What each symbol does to the states:
pb λ fd
pb π dg
pb χ hn
pb ξ jz
pb β jr
sc λ jt
sc ψ fm
sc π cz
sc χ fh
sc ξ dn
sc β hg
cf λ pn
cf ψ nh
cf π qq
cf χ rz
cf ξ cp
cf β jt
qs λ bh
qs π sn
qs χ rf
qs ξ lc
qs β gh
rl λ zs
rl ψ sj
rl π zz
rl χ sr
rl ξ bq
rl β qt
pm λ md
pm π pr
pm χ lq
pm ξ jr
pm β qs
sj λ nb
sj π lc
sj χ rl
sj ξ br
sj β fd
sm λ jz
sm π mt
sm χ qd
sm ξ dt
sm β fp
md λ pr
md π pm
md χ fm
md ξ pz
md β bh
jz λ mt
jz π sm
jz χ zh
jz ξ gh
jz β ch
gq λ nj
gq ψ bq
gq π tr
gq χ gm
gq ξ hg
gq β gg
sn λ qs
sn π bh
sn χ zj
sn ξ nb
sn β dt
nb λ lc
nb π sj
nb χ zs
nb ξ jg
nb β dg
sr λ gl
sr ψ rl
sr π jp
sr χ cd
sr ξ gq
sr β zq
nr λ bd
nr ψ jr
nr π nq
nr χ pp
nr ξ nc
nr β zz
qm λ pp
qm ψ nq
qm π dn
qm χ cl
qm ξ nm
qm β gl
mz λ ht
mz ψ zg
mz π lh
mz ξ dd
mz β bg
qf λ zj
qf ψ bh
qf π rf
qf χ hg
qf ξ rl
qf β gf
mn λ mj
mn ψ hg
mn π fj
mn ξ cd
mn β lg
qz λ ft
qz ψ nm
qz π ds
qz ξ fc
qz β gb
dg λ pb
dg π fd
dg χ tz
dg ξ sm
dg β gr
pn λ qq
pn ψ rc
pn π cf
pn χ bz
pn ξ zg
pn β cz
zt λ lq
zt ψ pr
zt π fm
zt χ jt
zt ξ nq
zt β zj
zj λ rf
zj ψ sn
zj π qf
zj χ mm
zj ξ zs
zj β nh
dz λ cd
dz ψ jp
dz π zc
dz ξ qp
dz β mz
dl λ mc
dl ψ bm
dl π nc
dl χ qh
dl ξ fm
dl β bq
qp λ gm
qp ψ tr
qp π gb
qp ξ fj
qp β dd
cz λ sc
cz ψ lq
cz π jt
cz χ lt
cz ξ pp
cz β hs
mj λ fj
mj ψ mm
mj π mn
mj ξ zc
mj β rz
nc λ dl
nc ψ ch
nc π mc
nc χ bc
nc ξ lq
nc β gj
gf λ nh
gf ψ lf
gf π rc
gf χ qq
gf ξ qt
gf β fm
rz λ bz
rz ψ cf
rz π lg
rz ξ lh
rz β fc
fh λ fc
fh ψ sc
fh π lt
fh ξ nz
fh β mn
bg λ nz
bg ψ pp
bg π cl
bg ξ ft
bg β dz
lq λ fm
lq ψ pm
lq π zt
lq χ cz
lq ξ nr
lq β rf
nm λ bc
nm ψ mc
nm π qh
nm χ qz
nm ξ jt
nm β nj
hg λ mm
hg ψ qf
hg π hs
hg χ mn
hg ξ sr
hg β qq
lf λ dt
lf π gh
lf χ gf
lf ξ fd
lf β md
dp λ qd
dp ψ mt
dp π zh
dp χ gg
dp ξ gf
dp β dl
gm λ gb
gm ψ gq
gm π qp
gm ξ mn
gm β gt
cl λ bg
cl ψ qm
cl π nz
cl ξ qz
cl β zc
rf λ qf
rf ψ qs
rf π zj
rf χ hs
rf ξ zz
rf β rc
nq λ nr
nq ψ gr
nq π bd
nq χ qm
nq ξ mc
nq β zs
cd λ zc
cd ψ sr
cd π dz
cd ξ gm
cd β ht
bc λ qh
bc ψ nc
bc π nm
bc χ ft
bc ξ cz
bc β tr
ch λ bm
ch π fp
ch χ nc
ch ξ pm
ch β hc
ht λ lh
ht ψ zq
ht π mz
ht ξ gt
ht β nz
pp λ dn
pp ψ nr
pp π qm
pp χ bg
pp ξ bc
pp β jp
hn λ qt
hn ψ pb
hn π tz
hn χ zg
hn ξ zh
hn β nr
gg λ td
gg ψ dp
gg π qn
gg χ gt
gg ξ qq
gg β qh
gl λ jp
gl ψ zs
gl π sr
gl χ zc
gl ξ nj
gl β cp
lg λ rz
lg ψ qq
lg π bz
lg ξ ht
lg β fh
fp λ ch
fp π bm
fp χ mc
fp ξ pr
fp β jg
pr λ pm
pr π md
pr χ zt
pr ξ gr
pr β sn
ft λ ds
ft ψ bc
ft π qz
ft ξ lt
ft β qp
qt λ tz
qt ψ fd
qt π hn
qt χ zq
qt ξ dp
qt β bd
jg λ hc
jg π br
jg χ cc
jg ξ sn
jg β sm
dt λ gh
dt π lf
dt χ nh
dt ξ dg
dt β pr
bd λ nq
bd ψ pz
bd π nr
bd χ dn
bd ξ dl
bd β rl
th λ dd
th ψ td
th π gt
th ξ rz
th β qz
jr λ pz
jr π gr
jr χ nr
jr ξ ch
jr β lc
zh λ dp
zh ψ jz
zh π qd
zh χ qn
zh ξ rc
zh β nc
bq λ cc
bq ψ br
bq π gj
bq χ gq
bq ξ qf
bq β dp
lh λ mz
lh ψ cp
lh π ht
lh ξ th
lh β cl
lt λ fh
lt ψ cz
lt π fc
lt ξ bg
lt β fj
bz λ lg
bz ψ pn
bz π rz
bz ξ mz
bz β lt
gj λ bq
gj ψ hc
gj π cc
gj χ tr
gj ξ rf
gj β zh
qh λ nm
qh ψ dl
qh π bc
qh χ ds
qh ξ sc
qh β gq
br λ jg
br π hc
br χ bq
br ξ bh
br β mt
zg λ zq
zg ψ hn
zg π cp
zg χ mz
zg ξ qn
zg β pp
mc λ nc
mc ψ fp
mc π dl
mc χ nm
mc ξ zt
mc β cc
qq λ cf
qq ψ gf
qq π pn
qq χ lg
qq ξ zq
qq β sc
tz λ hn
tz ψ dg
tz π qt
tz χ cp
tz ξ qd
tz β nq
pz λ gr
pz π jr
pz χ bd
pz ξ bm
pz β sj
hs λ hg
hs ψ rf
hs π mm
hs χ fj
hs ξ jp
hs β pn
gt λ th
gt ψ gg
gt π dd
gt ξ lg
gt β ds
hc λ br
hc π jg
hc χ gj
hc ξ qs
hc β jz
qd λ zh
qd ψ sm
qd π dp
qd χ td
qd ξ nh
qd β mc
cc λ gj
cc ψ jg
cc π bq
cc χ nj
cc ξ zj
cc β qd
gh λ lf
gh π dt
gh χ rc
gh ξ pb
gh β pm
nj λ tr
nj ψ cc
nj π gq
nj χ gb
nj ξ mm
nj β td
ds λ qz
ds ψ qh
ds π ft
ds ξ fh
ds β gm
nh λ rc
nh ψ dt
nh π gf
nh χ cf
nh ξ tz
nh β zt
mm λ hs
mm ψ zj
mm π hg
mm χ mj
mm ξ gl
mm β cf
fj λ mn
fj ψ hs
fj π mj
fj ξ dz
fj β bz
zc λ dz
zc ψ gl
zc π cd
zc ξ gb
zc β lh
tr λ gq
tr ψ gj
tr π nj
tr χ qp
tr ξ hs
tr β qn
jt λ cz
jt ψ zt
jt π sc
jt χ fc
jt ξ qm
jt β mm
dd λ gt
dd ψ qn
dd π th
dd ξ bz
dd β ft
qn λ gg
qn ψ zh
qn π td
qn χ dd
qn ξ pn
qn β bc
rc λ gf
rc ψ gh
rc π nh
rc χ pn
rc ξ hn
rc β lq
zz λ rl
zz ψ lc
zz π zs
zz χ jp
zz ξ gj
zz β hn
zq λ cp
zq ψ qt
zq π zg
zq χ ht
zq ξ gg
zq β dn
nz λ cl
nz ψ dn
nz π bg
nz ξ ds
nz β cd
fc λ lt
fc ψ jt
fc π fh
fc ξ cl
fc β mj
mt λ sm
mt π jz
mt χ dp
mt ξ lf
mt β bm
bm λ fp
bm π ch
bm χ dl
bm ξ md
bm β br
fd λ dg
fd π pb
fd χ qt
fd ξ mt
fd β pz
lc λ sj
lc π nb
lc χ zz
lc ξ hc
lc β pb
gb λ qp
gb ψ nj
gb π gm
gb ξ mj
gb β th
dn λ qm
dn ψ bd
dn π pp
dn χ nz
dn ξ qh
dn β sr
bh λ sn
bh π qs
bh χ qf
bh ξ sj
bh β lf
td λ qn
td ψ qd
td π gg
td χ th
td ξ cf
td β nm
jp λ sr
jp ψ zz
jp π gl
jp χ dz
jp ξ tr
jp β zg
fm λ zt
fm ψ md
fm π lq
fm χ sc
fm ξ bd
fm β qf
cp λ zg
cp ψ tz
cp π zq
cp χ lh
cp ξ td
cp β qm
gr λ jr
gr π pz
gr χ nq
gr ξ fp
gr β nb
zs λ zz
zs ψ nb
zs π rl
zs χ gl
zs ξ cc
zs β tz

In the rows, zero is written as 53.

The rows follow the links: the fewer symbols apart two states are, the more alike their rows tend to be.

Each row is also shifted at random along 5 hidden directions that mean nothing.

Some states, each with a row of numbers:
pr: [ 67  53  46  57  47  54  54  34  45  47  43  67  41  52  52  49  63  38  44  44  56  45  72  60  60  48  49  36  52  48  44]
fc: [ 37  47  62  61  67  53  60  43  36  63  35  51  42  44  46  47  51  67  58  46  66  40  56  45  49  52  46  54  56  53  59]
zq: [ 64  55  71  56  59  48  47  60  45  50  54  55  63  43  45  57  41  71  66  60  37  49  36  67  49  64  57  76  36  55  60]
zh: [ 69  54  51  38  38  63  43  63  66  49  80  55  55  60  52  52  59  57  50  57  59  67  48  44  59  47  64  44  62  45  52]
dz: [ 23  50  53  52  53  51  56  52  48  61  48  36  63  49  59  50  44  63  59  51  44  57  34  37  44  44  68  68  54  74  50]
zc: [ 56  52  45  60  60  50  70  58  60  62  33  41  36  57  64  63  54  47  69  65  57  69  43  45  47  40  62  50  70  70  61]
tr: [ 36  52  38  45  61  44  54  76  66  75  65  42  72  74  64  46  60  41  42  46  58  59  54  47  53  67  49  61  43  58  63]
nq: [ 54  47  46  66  61  51  52  48  37  57  32  68  49  52  70  50  62  34  57  43  48  51  72  44  48  40  58  51  38  61  44]
qt: [ 47  59  66  53  48  49  46  59  58  38  61  57  58  46  50  65  52  51  68  69  29  58  43  69  53  51  60  62  42  50  56]
nb: [ 63  56  44  43  57  47  64  45  51  55  45  49  65  51  62  45  60  32  45  61  44  50  62  72  47  50  51  48  37  61  62]
qq: [ 58  50  70  58  56  58  40  46  52  42  56  57  39  44  32  64  41  58  62  36  46  46  37  62  68  57  44  51  56  38  58]
br: [ 61  60  44  48  40  50  48  53  60  47  71  43  69  47  59  49  53  51  46  63  51  51  64  62  54  58  37  55  44  47  47]
gj: [ 28  54  40  41  38  58  56  57  70  49  74  36  64  54  63  50  53  53  44  64  59  66  55  45  52  44  57  45  64  61  48]
bz: [ 53  46  70  58  53  52  42  51  49  66  60  47  63  66  38  46  51  57  61  35  51  43  30  26  54  55  59  57  47  49  52]
hs: [ 33  57  61  41  44  48  59  34  54  66  53  31  72  60  43  31  45  64  43  52  49  43  29  40  51  53  53  54  54  65  46]
mz: [ 33  43  65  55  59  56  44  57  48  52  50  57  56  48  54  54  47  61  61  45  44  57  32  38  52  46  78  67  52  63  56]
nz: [ 53  57  50  81  67  36  55  72  48  67  43  59  43  71  61  67  50  48  66  54  47  52  54  47  42  65  56  70  51  56  50]
lq: [ 59  60  57  43  42  52  57  42  44  64  52  63  60  76  43  41  46  67  33  52  53  40  53  56  50  60  58  58  53  51  31]
ht: [ 35  52  65  65  65  47  43  66  48  53  51  57  50  46  47  65  47  57  76  45  36  54  38  49  50  59  55  66  47  54  65]
nj: [ 58  48  44  52  70  60  59  59  55  62  50  41  48  28  58  49  60  51  46  46  70  54  61  47  55  56  39  46  54  53  70]
nh: [ 71  51  62  43  52  60  54  39  52  51  48  60  49  52  36  47  66  46  57  48  54  48  48  60  65  47  49  31  52  44  69]
mm: [ 51  50  49  58  58  50  63  38  55  62  33  39  46  57  51  50  58  33  57  47  57  51  49  51  58  42  42  38  62  57  61]
mj: [ 75  46  56  59  67  53  61  46  49  68  38  38  49  57  47  49  54  44  54  38  64  49  44  37  58  54  43  49  62  58  63]
hc: [ 36  54  48  37  40  62  47  49  59  41  70  45  67  43  59  43  52  50  39  57  53  61  59  53  57  46  50  47  49  56  47]
gm: [ 65  50  39  75  58  46  46  70  73  59  57  41  40  56  62  68  48  43  63  46  65  66  51  38  50  59  44  58  70  50  57]
sj: [ 54  51  42  57  53  51  40  53  64  34  57  59  52  42  66  62  44  21  48  33  33  57  63  78  64  50  48  56  42  52  47]
zj: [ 54  47  50  58  52  53  53  29  50  48  43  41  54  46  54  45  63  26  52  38  50  43  54  51  62  44  42  31  49  55  53]
gb: [ 58  50  44  58  65  51  68  61  60  65  48  39  44  50  54  56  60  49  61  56  72  64  54  40  52  56  47  50  66  57  65]
bq: [ 34  58  47  55  46  50  43  53  62  38  72  37  60  28  61  55  49  50  57  53  50  56  65  52  55  57  37  57  48  46  51]
qp: [ 48  49  44  60  58  44  52  72  62  70  63  38  61  69  64  51  56  43  56  38  62  59  50  24  54  59  55  56  53  59  56]
cf: [ 61  50  75  59  45  56  49  30  37  55  48  43  59  47  44  42  63  54  77  54  54  47  36  22  56  41  52  39  50  51  49]
dp: [ 58  52  64  51  48  58  33  58  58  35  73  52  56  32  49  55  53  58  58  52  53  57  58  54  60  56  41  52  45  34  58]
nr: [ 55  51  48  46  60  50  58  64  47  57  46  70  58  72  60  52  47  55  32  49  45  52  60  69  47  53  70  65  44  63  43]
sm: [ 59  55  48  46  50  59  47  53  58  44  63  58  54  44  58  56  72  38  59  57  55  59  68  55  65  44  53  30  47  46  61]
sr: [ 44  52  52  60  64  45  48  54  55  42  46  42  52  34  59  59  33  49  58  45  37  51  44  61  48  55  49  74  46  63  53]
th: [ 32  44  65  63  70  52  48  60  42  63  54  47  64  42  53  48  63  53  67  43  60  51  54  32  56  58  49  51  38  51  71]
qs: [ 29  56  53  34  40  61  53  39  60  40  58  53  55  49  48  48  46  46  35  51  47  55  47  79  63  43  52  43  60  56  52]
cp: [ 50  48  63  56  69  52  53  56  43  54  38  57  53  43  55  57  62  43  74  53  46  55  44  49  52  43  64  50  39  61  67]

In each set, the symbols that take the first to the second take the third to the fourth, perhaps in another order. Give the fourth.
Answer with the state's name.
[ 54  59  58  63  49  45  49  46  42  52  49  64  56  67  48  51  45  53  47  51  47  31  64  64  51  70  37  58  45  40  39]
to [ 32  59  54  71  56  45  49  69  49  58  57  51  60  52  59  56  53  63  60  58  56  47  67  38  45  69  39  66  44  42  48]
as [ 66  52  41  48  49  55  50  55  52  52  54  74  53  72  62  55  54  46  35  47  45  55  62  63  52  46  64  55  47  58  40]
to lq

[  9  51  56  56  69  54  57  43  29  49  29  59  45  19  59  54  53  61  59  57  48  44  60  50  41  37  56  61  46  67  51]
to [ 79  57  41  59  50  50  45  60  65  49  73  38  61  44  58  54  46  49  47  48  60  55  66  57  56  64  31  55  49  46  54]
as [ 40  58  52  57  41  46  45  36  59  45  55  45  51  50  49  57  44  35  57  44  37  45  49  66  64  55  33  49  51  49  47]
to pb

[ 59  48  61  33  54  66  49  36  48  39  51  63  51  36  39  47  59  51  44  48  48  45  56  76  68  46  50  38  48  46  65]
to [ 37  53  59  38  51  55  45  53  52  42  61  66  71  59  55  51  59  45  46  50  37  54  48  65  54  49  67  55  29  54  54]
as [ 50  56  49  51  35  53  55  46  55  54  52  65  58  87  51  48  58  43  39  52  52  50  61  60  55  50  59  42  55  49  34]
to pz

[ 56  52  44  51  38  52  47  40  68  33  56  55  37  49  51  62  46  36  43  45  45  55  57  78  66  47  41  38  62  47  46]
to [ 51  64  43  57  55  38  56  56  64  49  52  46  61  61  59  60  46  42  56  62  33  55  49  80  46  59  50  67  39  62  55]
as [ 42  49  65  49  65  58  48  57  41  53  59  45  62  31  46  45  67  63  65  53  65  51  56  33  55  50  43  47  38  49  73]
to rz

[ 69  50  59  68  59  46  39  63  55  43  55  62  52  49  48  67  46  47  69  43  36  60  42  54  51  55  60  65  43  50  58]
to [ 35  40  59  49  54  61  40  53  61  47  53  69  42  67  42  60  53  43  49  24  49  59  35  58  70  49  62  42  55  41  63]
as [ 67  51  53  41  51  48  43  54  59  54  62  66  71  79  47  45  62  34  38  34  41  47  48  66  67  62  55  43  30  44  60]
to sm

[ 44  54  55  43  49  63  56  51  54  42  61  52  54  36  52  53  73  55  69  67  64  59  64  46  55  42  55  37  57  42  62]
to [ 56  54  60  44  53  51  48  44  40  49  52  57  75  50  57  44  71  34  63  58  36  46  55  55  53  48  59  45  25  55  59]
as [ 52  46  51  53  58  55  53  61  46  59  45  68  46  63  67  55  44  62  45  47  51  56  51  49  44  50  72  66  59  67  39]
to lq

[ 50  50  55  41  48  58  46  50  61  44  56  70  53  67  44  54  57  34  40  36  46  59  50  75  65  49  59  39  47  44  57]
to [ 71  58  44  45  37  54  52  50  48  47  56  62  60  67  65  48  50  58  37  62  46  54  59  56  45  48  70  59  54  59  31]
as [ 44  54  53  62  56  59  42  71  69  41  68  60  39  45  49  72  52  49  65  52  55  66  55  59  63  56  45  50  61  36  67]
to sc

[ 48  54  66  43  44  57  47  40  52  53  62  56  70  67  40  42  59  49  52  44  42  47  40  52  60  55  57  47  38  44  52]
to [ 59  55  64  56  53  52  50  58  56  42  56  59  49  45  46  69  43  59  68  61  38  61  34  62  49  55  62  64  52  53  56]
as [ 55  51  44  54  51  64  46  43  42  39  56  59  46  29  66  48  65  47  46  51  63  50  84  46  57  42  42  41  49  46  49]
to lq

[ 18  45  58  49  65  62  45  70  62  48  61  59  43  47  50  61  53  53  58  33  60  68  44  43  61  52  62  53  59  47  69]
to [ 64  55  68  71  51  45  38  57  46  45  59  50  65  44  52  57  47  54  77  51  38  49  37  37  49  53  59  69  36  52  45]
as [ 39  52  48  52  33  50  46  46  60  43  58  43  60  60  73  53  49  33  54  47  32  65  45  37  50  26  76  58  51  70  32]
to bh

[ 76  53  45  61  46  52  46  52  52  42  51  67  45  55  61  61  45  45  50  55  39  51  68  66  49  54  55  61  48  50  34]
to [ 78  50  53  45  58  57  54  46  38  48  37  69  53  38  62  46  56  53  33  53  53  42  74  68  50  49  54  55  36  57  50]
as [ 46  55  53  70  43  53  37  51  46  37  71  54  48  32  63  62  49  59  52  49  58  52  77  35  48  53  44  59  51  41  34]
to mc

[ 36  48  54  62  68  43  56  71  52  67  49  48  57  63  55  55  73  41  76  53  61  59  55  32  56  56  54  46  45  46  74]
to [ 36  52  55  63  57  56  56  51  40  59  47  47  45  34  61  48  62  65  59  60  68  50  71  30  44  46  48  51  51  55  51]
as [ 51  47  57  71  62  46  42  50  41  58  45  63  49  59  43  56  45  56  45  36  49  31  60  62  53  76  36  64  46  42  49]
to qf

[ 70  59  50  70  51  40  51  65  48  64  63  50  56  61  58  54  49  66  57  61  67  51  67  32  42  76  42  68  54  45  46]
to [ 32  46  46  57  77  50  54  79  50  67  49  63  49  72  58  56  55  55  46  37  65  57  63  50  52  68  55  61  53  51  65]
as [ 34  63  54  61  48  48  56  49  44  43  50  64  49  46  55  61  43  63  58  72  37  48  59  68  39  53  56  72  51  56  32]
to pp

[ 60  49  62  54  71  60  59  59  52  56  40  56  38  40  49  60  51  58  65  50  58  59  38  48  51  44  61  52  61  61  72]
to [ 45  58  55  56  59  55  56  67  56  57  58  54  46  42  49  60  44  80  44  65  65  49  65  63  42  73  41  68  56  44  57]
as [ 55  49  58  40  40  69  44  48  54  38  63  58  56  47  55  54  53  55  56  50  39  67  37  52  56  34  78  51  58  61  42]
to fp

